Below is a small trained network, with its code and all its weights. Each question gives an input and a class and asks what happens when units are switched off, that is, made to give their printed mean instead of their output.

import numpy as np


def w(rows, s, z=0):
    codes = np.array(rows[::2]) - 128.0
    scale = np.full(codes.shape[1], s)
    scale[-1] = z or s
    return codes * scale


def f(y):
    return y / 2 * (1 + np.tanh(0.7978845608 * (y + 0.044715 * y**3)))


def log_softmax(a):
    a = a - a.max(-1, keepdims=True)
    return a - np.log(np.exp(a).sum(-1, keepdims=True))


def net(x, mask):
    res = np.array(x, float).reshape(1, 3) / 4 @ E
    y = f(res @ A[0][:, :-1].T + A[0][:, -1])
    res = res + np.where(mask, y, B[0][:, -1]) @ B[0][:, :-1]
    return log_softmax(res[-1] @ U[:, :-1].T + U[:, -1])


A, B = {}, {}
E = w([
[59,168,124,166,55,92,57,96,93,126,249,62],'x0',
[164,146,174,203,123,113,143,145,86,18,136,155],'x1',
[146,180,172,114,194,163,80,204,96,175,173,106],'x2',
],0.014)
A[0] = w([
[46,183,142,153,80,136,110,126,33,150,181,130,58],'n1',
[54,82,43,123,87,50,146,2,207,160,95,152,145],'n2',
[61,176,117,115,122,110,16,145,107,172,161,50,253],'n3',
[138,174,109,105,182,160,78,231,104,164,160,137,150],'n4',
[215,160,168,145,179,188,150,175,83,109,112,156,156],'n5',
[95,163,89,252,46,32,82,88,104,84,195,101,169],'n6',
[199,76,112,174,118,96,124,120,102,38,87,178,130],'n7',
[81,107,95,36,177,165,52,138,115,190,144,80,94],'n8',
],0.01,0.0059)
B[0] = w([
[190,171,81,162,92,84,102,144,127,148,100,75,193],'n1',
[27,79,53,101,112,120,127,20,145,136,90,125,227],'n2',
[114,214,138,135,50,78,66,73,83,188,106,170,235],'n3',
[116,199,215,187,174,118,16,129,178,229,107,166,194],'n4',
[249,187,107,77,145,167,93,166,151,81,148,138,201],'n5',
[106,75,186,101,104,53,134,145,29,75,210,45,252],'n6',
[64,84,139,179,116,109,208,173,151,72,126,230,195],'n7',
[4,102,163,185,107,220,120,148,204,167,119,106,189],'n8',
],0.011,0.023)
U = w([
[250,172,142,97,216,128,96,169,130,124,107,138,198],'0',
[143,107,138,117,168,184,132,189,208,160,120,110,57],'1',
[153,88,87,123,121,115,180,141,168,97,78,179,154],'2',
[96,174,164,173,100,148,90,140,160,158,122,138,5],'3',
[196,140,143,150,134,158,177,199,124,65,112,189,185],'4',
[94,84,158,127,98,123,161,117,97,56,151,122,109],'5',
[99,104,46,73,81,134,124,42,146,156,98,106,170],'6',
[125,141,144,138,71,63,106,116,67,128,147,38,147],'7',
],0.013,0.0023)

Each question gives the input, the list of numbers given to net, and the class t.
The units are the neurons (one row each of A and B). Each row of codes is followed by its name. A weight is (code - 128) times the scale printed after its matrix; where a second scale follows, it is the last column's (A, B and U).
mask holds one flag per neuron, in row order. A switched-off neuron (its flag False) gives its mean, the last column of its row in B, instead of its output. The means were averaged over made-up inputs and are rounded, as every weight is.
A unit's drop is (log p(t) with every unit on - log p(t) with that unit switched off) / (log p(t) with every unit on - log p(t) with every unit switched off).
The circuit of an input: a set's keep is (log p(t) with only the set's units on - log p(t) with every unit switched off) / (log p(t) with every unit on - log p(t) with every unit switched off). Starting from all 8 units, units are removed one at a time, each time the one whose removal leaves the highest keep (on an exact tie, the one counted first), for as long as the keep stays at least 0.8.
circuit, biggest first: the units of the circuit, biggest drop first
unit that matters most: the unit with the biggest drop
k most important neurons: the k neurons with the biggest drops, biggest first
drop when u is switched off: that unit's drop, to one decimal
input [-2,5,-3], class 4: unit that matters most -> n2
input [0,0,-1], class 6: 3 most important neurons -> n6, n7, n4
input [-3,4,-8], class 2: circuit, biggest first -> n7, n6
input [-3,7,-6], class 2: circuit, biggest first -> n6, n7
input [1,3,7], class 0: circuit, biggest first -> n5, n2
input [6,-3,8], class 3: 2 most important neurons -> n4, n8
input [-8,-5,7], class 1: 2 most important neurons -> n8, n3
input [-2,1,-6], class 6: 3 most important neurons -> n2, n6, n5
input [-3,-6,1], class 3: 2 most important neurons -> n8, n5
input [0,2,-1], class 5: 2 most important neurons -> n5, n3
input [-5,-6,4], class 1: 2 most important neurons -> n3, n8
input [-7,-3,-1], class 2: 2 most important neurons -> n4, n3
input [-7,7,0], class 4: drop when n2 is switched off -> 0.0
input [-7,-6,2], class 1: circuit, biggest first -> n3
input [7,-3,8], class 3: drop when n4 is switched off -> 1.3
input [-4,5,-4], class 4: drop when n2 is switched off -> 0.3
